Below are the code and all the weights of a small trained network. Each question names an input and a class and asks about switching units off, where a switched-off unit gives its printed mean instead of its output.

import numpy as np


def w(rows, s, z=0):
    codes = np.array(rows[::2]) - 128.0
    scale = np.full(codes.shape[1], s)
    scale[-1] = z or s
    return codes * scale


def f(y):
    return np.maximum(y, 0)


def log_softmax(a):
    a = a - a.max(-1, keepdims=True)
    return a - np.log(np.exp(a).sum(-1, keepdims=True))


def net(x, mask):
    res = np.array(x, float).reshape(1, 7) / 4 @ E
    y = f(res @ A[0][:, :-1].T + A[0][:, -1])
    res = res + np.where(mask, y, B[0][:, -1]) @ B[0][:, :-1]
    return log_softmax(res[-1] @ U[:, :-1].T + U[:, -1])


A, B = {}, {}
E = w([
[97,209,54,100,197,197,125,42],'x0',
[143,57,133,18,160,79,71,103],'x1',
[93,109,179,27,107,155,101,106],'x2',
[254,97,130,111,16,116,169,64],'x3',
[148,116,25,49,184,48,187,87],'x4',
[88,151,45,159,91,89,92,82],'x5',
[90,90,156,194,97,187,74,33],'x6',
],0.0081)
A[0] = w([
[177,110,208,175,88,34,180,172,125],'N1',
[94,181,146,139,146,219,110,104,211],'N2',
[129,205,165,215,112,241,124,77,150],'N3',
[157,129,254,141,148,76,135,218,254],'N4',
[61,197,159,71,174,174,137,158,186],'N5',
[106,34,166,120,108,150,26,51,170],'N6',
[85,167,95,96,175,126,155,227,179],'N7',
[241,123,65,71,107,75,184,44,176],'N8',
[142,71,130,99,92,89,88,91,225],'N9',
[178,88,177,157,72,114,191,224,186],'N10',
[54,127,76,184,166,137,53,114,213],'N11',
[135,183,6,87,164,64,185,82,216],'N12',
[113,118,37,119,117,77,176,166,253],'N13',
[123,201,118,154,113,171,140,138,156],'N14',
[132,36,199,137,110,166,33,31,199],'N15',
],0.0076,0.0032)
B[0] = w([
[184,72,136,175,119,91,68,196,218],'N1',
[139,202,121,129,117,203,144,120,217],'N2',
[165,189,82,162,31,201,231,121,248],'N3',
[163,89,194,163,151,165,106,202,254],'N4',
[128,173,155,94,201,193,139,130,215],'N5',
[29,224,254,69,20,64,123,162,215],'N6',
[128,135,143,96,218,160,86,158,217],'N7',
[205,66,154,59,93,32,203,45,252],'N8',
[148,127,153,91,109,64,127,119,193],'N9',
[188,47,168,188,82,137,90,176,236],'N10',
[101,206,42,165,136,102,96,114,221],'N11',
[123,92,58,137,159,92,121,32,253],'N12',
[153,91,83,121,213,74,112,99,214],'N13',
[156,115,86,161,131,173,168,119,184],'N14',
[85,178,157,120,16,66,122,166,231],'N15',
],0.0076,0.0096)
U = w([
[104,126,183,31,200,216,96,174,89],'0',
[190,48,118,60,95,67,183,29,149],'1',
[187,1,162,198,90,127,52,228,202],'2',
[22,191,198,93,29,86,84,160,125],'3',
[38,143,47,160,173,106,35,123,1],'4',
[132,190,79,185,45,239,221,113,138],'5',
],0.008,0.00069)

Each question gives the input, the list of numbers given to net, and the class t.
The units are the neurons (one row each of A and B). Each row of codes is followed by its name. A weight is (code - 128) times the scale printed after its matrix; where a second scale follows, it is the last column's (A, B and U).
mask holds one flag per neuron, in row order. A switched-off neuron (its flag False) gives its mean, the last column of its row in B, instead of its output. The means were averaged over made-up inputs and are rounded, as every weight is.
A unit's drop is (log p(t) with every unit on - log p(t) with that unit switched off) / (log p(t) with every unit on - log p(t) with every unit switched off).
The circuit of an input: a set's keep is (log p(t) with only the set's units on - log p(t) with every unit switched off) / (log p(t) with every unit on - log p(t) with every unit switched off). Starting from the 12 units with the biggest drops (on a tie, the unit counted first), units are removed one at a time, each time the one whose removal leaves the highest keep (on an exact tie, the one counted first), for as long as the keep stays at least 0.8.
circuit, biggest first: the units of the circuit, biggest drop first
k most important neurons: the k neurons with the biggest drops, biggest first
drop of u: that unit's drop, to one decimal
input [0,5,-2,-7,-6,-1,1], class 3: circuit, biggest first	(N6)
input [3,-6,7,-6,5,-6,5], class 5: circuit, biggest first	(N3, N2)
input [1,-1,-2,1,-3,7,-7], class 4: 2 most important neurons	(N8, N3)
input [4,5,-4,3,-8,3,7], class 3: 2 most important neurons	(N6, N15)
input [8,4,4,8,0,0,8], class 3: 2 most important neurons	(N6, N15)
input [-6,-5,0,0,7,-1,-3], class 2: 2 most important neurons	(N1, N10)
input [-4,-4,8,-4,0,-6,-6], class 2: 2 most important neurons	(N10, N4)
input [0,-4,2,8,-4,8,-5], class 1: 2 most important neurons	(N8, N4)
input [8,5,3,3,-7,0,8], class 3: 2 most important neurons	(N6, N15)
input [-4,-4,-6,-8,-7,-6,6], class 5: drop of N3	1.0
input [-2,3,-1,-6,8,-8,-7], class 0: drop of N5	0.1
input [0,-6,6,-4,-8,4,6], class 5: drop of N7	0.0
